Below are the code and all the weights of a small trained network. Each question names an input and a target symbol and asks about switching units off, where a switched-off unit gives its printed mean instead of its output.

import numpy as np


def w(rows, s, z=0):
    codes = np.array(rows[::2]) - 128.0
    scale = np.full(codes.shape[1], s)
    scale[-1] = z or s
    return codes * scale


def norm(h):
    return h / np.sqrt((h * h).mean(-1, keepdims=True) + 1e-5)


def softmax(a):
    e = np.exp(a - a.max(-1, keepdims=True))
    return e / e.sum(-1, keepdims=True)


def log_softmax(a):
    a = a - a.max(-1, keepdims=True)
    return a - np.log(np.exp(a).sum(-1, keepdims=True))


def net(x, mask):
    ids = ['δζθλμπσψω'.index(c) for c in x.split()]
    T = len(ids)
    res = E[ids] + P[:T]
    u = 0
    for l in range(3):
        r = norm(res)
        for j in range(2):
            rows = slice(2 * j, 2 * j + 2)
            q, k, v = (r @ M[l][rows].T for M in (Q, K, V))
            z = softmax(np.where(np.tri(T) > 0, q @ k.T / 2**0.5, -1e9)) @ v
            o = O[l][rows]
            res = res + np.where(mask[u + j], z, o[:, -1]) @ o[:, :-1]
        u += 2
    return log_softmax(norm(res)[-1] @ U[:, :-1].T + U[:, -1])


Q, K, V, O = {}, {}, {}, {}
E = w([
[231,129,126],'δ',
[239,133,133],'ζ',
[250,137,140],'θ',
[117,27,72],'λ',
[253,184,165],'μ',
[57,116,71],'π',
[205,151,137],'σ',
[118,247,135],'ψ',
[252,81,202],'ω',
],0.014)
P = w([
[206,118,14],'0',
[190,139,32],'1',
[172,142,57],'2',
[149,155,94],'3',
[120,151,111],'4',
[88,149,131],'5',
[60,148,153],'6',
[17,144,166],'7',
[5,148,179],'8',
[2,154,199],'9',
],0.0077)
Q[0] = w([
[153,78,211],'L0H1',
[101,81,125],'L0H1',
[69,6,39],'L0H2',
[92,139,125],'L0H2',
],0.023)
K[0] = w([
[50,94,217],'L0H1',
[118,84,112],'L0H1',
[199,163,4],'L0H2',
[158,133,132],'L0H2',
],0.022)
V[0] = w([
[147,92,70],'L0H1',
[142,253,120],'L0H1',
[211,192,99],'L0H2',
[52,194,27],'L0H2',
],0.014)
O[0] = w([
[228,88,94,167],'L0H1',
[105,250,99,171],'L0H1',
[41,100,159,254],'L0H2',
[91,156,23,45],'L0H2',
],0.012,0.0086)
Q[1] = w([
[88,97,124],'L1H1',
[135,161,144],'L1H1',
[239,112,117],'L1H2',
[160,251,146],'L1H2',
],0.016)
K[1] = w([
[186,146,118],'L1H1',
[103,136,152],'L1H1',
[167,146,231],'L1H2',
[31,255,121],'L1H2',
],0.016)
V[1] = w([
[247,182,162],'L1H1',
[114,222,133],'L1H1',
[164,2,144],'L1H2',
[100,79,21],'L1H2',
],0.0096)
O[1] = w([
[76,177,101,252],'L1H1',
[104,53,230,89],'L1H1',
[138,59,2,129],'L1H2',
[55,57,159,27],'L1H2',
],0.0076,0.0044)
Q[2] = w([
[129,110,163],'L2H1',
[164,44,95],'L2H1',
[77,143,106],'L2H2',
[149,105,250],'L2H2',
],0.026)
K[2] = w([
[159,115,156],'L2H1',
[143,29,141],'L2H1',
[73,84,76],'L2H2',
[121,77,253],'L2H2',
],0.023)
V[2] = w([
[6,76,178],'L2H1',
[191,72,146],'L2H1',
[69,158,114],'L2H2',
[106,95,99],'L2H2',
],0.014)
O[2] = w([
[255,190,35,3],'L2H1',
[120,213,236,121],'L2H1',
[48,93,136,31],'L2H2',
[147,120,189,82],'L2H2',
],0.0085,0.0043)
U = w([
[18,123,240,79],'δ',
[85,138,133,4],'ζ',
[127,45,102,240],'θ',
[27,246,70,186],'λ',
[199,136,241,95],'μ',
[84,191,176,109],'π',
[121,175,76,127],'σ',
[216,201,112,104],'ψ',
[14,139,125,235],'ω',
],0.012,0.0032)

Each question gives the input, a string of symbols that net reads in full, and the target symbol t.
The units are the heads (2 rows each of Q, K, V and O). Each row of codes is followed by its name. A weight is (code - 128) times the scale printed after its matrix; where a second scale follows, it is the last column's (O and U).
mask holds one flag per head, layer by layer. A switched-off head (its flag False) gives its mean, the last column of its rows in O, instead of its output. The means were averaged over made-up inputs and are rounded, as every weight is.
A unit's drop is (log p(t) with every unit on - log p(t) with that unit switched off) / (log p(t) with every unit on - log p(t) with every unit switched off).
The circuit of an input: a set's keep is (log p(t) with only the set's units on - log p(t) with every unit switched off) / (log p(t) with every unit on - log p(t) with every unit switched off). Starting from all 6 units, units are removed one at a time, each time the one whose removal leaves the highest keep (on an exact tie, the one counted first), for as long as the keep stays at least 0.8.
circuit, biggest first: the units of the circuit, biggest drop first
heads that matter: for each layer, one digit per head in row order, 1 if its drop is at least 0.15 and else 0, layers parted by /
drop when u is switched off: that unit's drop, to one decimal
input ψ θ λ λ σ μ θ ω λ δ, target μ: circuit, biggest first : L0H2
input θ ω θ π λ θ θ θ λ θ, target ψ: heads that matter : 01 / 00 / 00
input θ θ λ θ ω ψ, target μ: heads that matter : 01 / 01 / 00
input ω θ θ λ μ λ, target θ: heads that matter : 10 / 01 / 00
input θ ω θ θ θ ζ, target δ: heads that matter : 00 / 10 / 10
input δ λ δ ψ σ, target λ: heads that matter : 11 / 00 / 00
input ω ω μ δ θ ζ, target δ: heads that matter : 00 / 11 / 10
input θ θ σ θ θ δ, target δ: heads that matter : 01 / 00 / 10
input θ θ θ θ ψ σ μ θ ω λ, target θ: circuit, biggest first : L0H1; L1H2
input λ δ θ θ λ λ δ, target ψ: heads that matter : 00 / 00 / 00
input θ θ δ θ, target δ: drop when L2H1 is switched off : 1.5
input ψ λ ζ, target λ: drop when L1H2 is switched off : 0.1
input θ λ ψ θ ζ, target λ: drop when L1H2 is switched off : 0.0
input ω θ θ θ θ ψ σ δ, target λ: circuit, biggest first : L0H1
